Below is a small trained network, with its code and all its weights. Each question gives an input and a class and asks what happens when units are switched off, that is, made to give their printed mean instead of their output.

import numpy as np


def w(rows, s, z=0):
    codes = np.array(rows[::2]) - 128.0
    scale = np.full(codes.shape[1], s)
    scale[-1] = z or s
    return codes * scale


def norm(h):
    return h / np.sqrt((h * h).mean(-1, keepdims=True) + 1e-5)


def f(y):
    return y / 2 * (1 + np.tanh(0.7978845608 * (y + 0.044715 * y**3)))


def log_softmax(a):
    a = a - a.max(-1, keepdims=True)
    return a - np.log(np.exp(a).sum(-1, keepdims=True))


def net(x, mask):
    res = np.array(x, float).reshape(1, 6) / 4 @ E
    u = 0
    for l in range(2):
        y = f(norm(res) @ A[l][:, :-1].T + A[l][:, -1])
        res = res + np.where(mask[u : u + 5], y, B[l][:, -1]) @ B[l][:, :-1]
        u += 5
    return log_softmax(norm(res)[-1] @ U[:, :-1].T + U[:, -1])


A, B = {}, {}
E = w([
[255,192,170],'x0',
[64,208,156],'x1',
[114,112,213],'x2',
[75,247,37],'x3',
[185,5,141],'x4',
[25,80,182],'x5',
],0.0069)
A[0] = w([
[176,160,7,1],'L0N1',
[110,146,25,27],'L0N2',
[215,236,193,55],'L0N3',
[214,156,99,68],'L0N4',
[231,162,54,175],'L0N5',
],0.015,0.0053)
B[0] = w([
[162,89,6,192],'L0N1',
[127,82,29,170],'L0N2',
[140,220,212,210],'L0N3',
[145,163,180,181],'L0N4',
[232,139,126,255],'L0N5',
],0.021,0.0077)
A[1] = w([
[169,143,182,29],'L1N1',
[118,105,136,70],'L1N2',
[101,116,111,117],'L1N3',
[145,92,149,5],'L1N4',
[163,1,187,71],'L1N5',
],0.023,0.0027)
B[1] = w([
[134,145,179,196],'L1N1',
[134,135,134,135],'L1N2',
[125,165,120,145],'L1N3',
[141,80,124,143],'L1N4',
[132,4,183,255],'L1N5',
],0.031,0.009)
U = w([
[5,156,84,4],'0',
[158,134,24,4],'1',
[97,23,170,158],'2',
[200,144,162,241],'3',
[151,199,174,160],'4',
],0.022,0.0023)

Each question gives the input, the list of numbers given to net, and the class t.
The units are the neurons (one row each of A and B). Each row of codes is followed by its name. A weight is (code - 128) times the scale printed after its matrix; where a second scale follows, it is the last column's (A, B and U).
mask holds one flag per neuron, layer by layer. A switched-off neuron (its flag False) gives its mean, the last column of its row in B, instead of its output. The means were averaged over made-up inputs and are rounded, as every weight is.
A unit's drop is (log p(t) with every unit on - log p(t) with that unit switched off) / (log p(t) with every unit on - log p(t) with every unit switched off).
The circuit of an input: a set's keep is (log p(t) with only the set's units on - log p(t) with every unit switched off) / (log p(t) with every unit on - log p(t) with every unit switched off). Starting from all 10 units, units are removed one at a time, each time the one whose removal leaves the highest keep (on an exact tie, the one counted first), for as long as the keep stays at least 0.8.
circuit, biggest first: the units of the circuit, biggest drop first
k most important neurons: the k neurons with the biggest drops, biggest first
top k neurons in layer l: the k neurons of layer l with the biggest drops, biggest first
drop of u: that unit's drop, to one decimal
input [-5,-4,5,2,-7,-4], class 0: circuit, biggest first -> [L0N5; L1N5]
input [7,6,-8,2,0,3], class 4: circuit, biggest first -> [L1N5]
input [-2,-1,-6,0,5,-4], class 1: circuit, biggest first -> [L0N1; L1N5]
input [6,-7,7,7,3,5], class 4: circuit, biggest first -> [L1N5; L0N3]
input [4,6,-8,-6,-6,-7], class 4: 2 most important neurons -> [L0N3; L1N5]
input [-5,7,1,-6,-8,2], class 0: top 2 neurons in layer 0 -> [L0N5; L0N3]
input [-6,3,6,-1,-5,7], class 0: 2 most important neurons -> [L1N5; L0N5]
input [-8,-3,-5,-8,-8,-4], class 1: 2 most important neurons -> [L1N5; L0N2]
input [3,5,-3,6,5,6], class 0: top 2 neurons in layer 0 -> [L0N5; L0N1]
input [-4,0,3,1,-8,1], class 0: circuit, biggest first -> [L1N5; L0N5]
input [-8,-7,-6,-3,-6,1], class 1: 4 most important neurons -> [L1N5; L0N2; L0N3; L1N1]
input [8,-5,-6,-1,3,3], class 4: drop of L0N5 -> -0.2
input [5,-8,7,3,-6,0], class 4: drop of L0N3 -> 0.1
input [2,-3,0,8,-5,-4], class 1: circuit, biggest first -> [L0N1]
input [-8,4,-5,-7,-8,4], class 0: drop of L1N5 -> 0.5
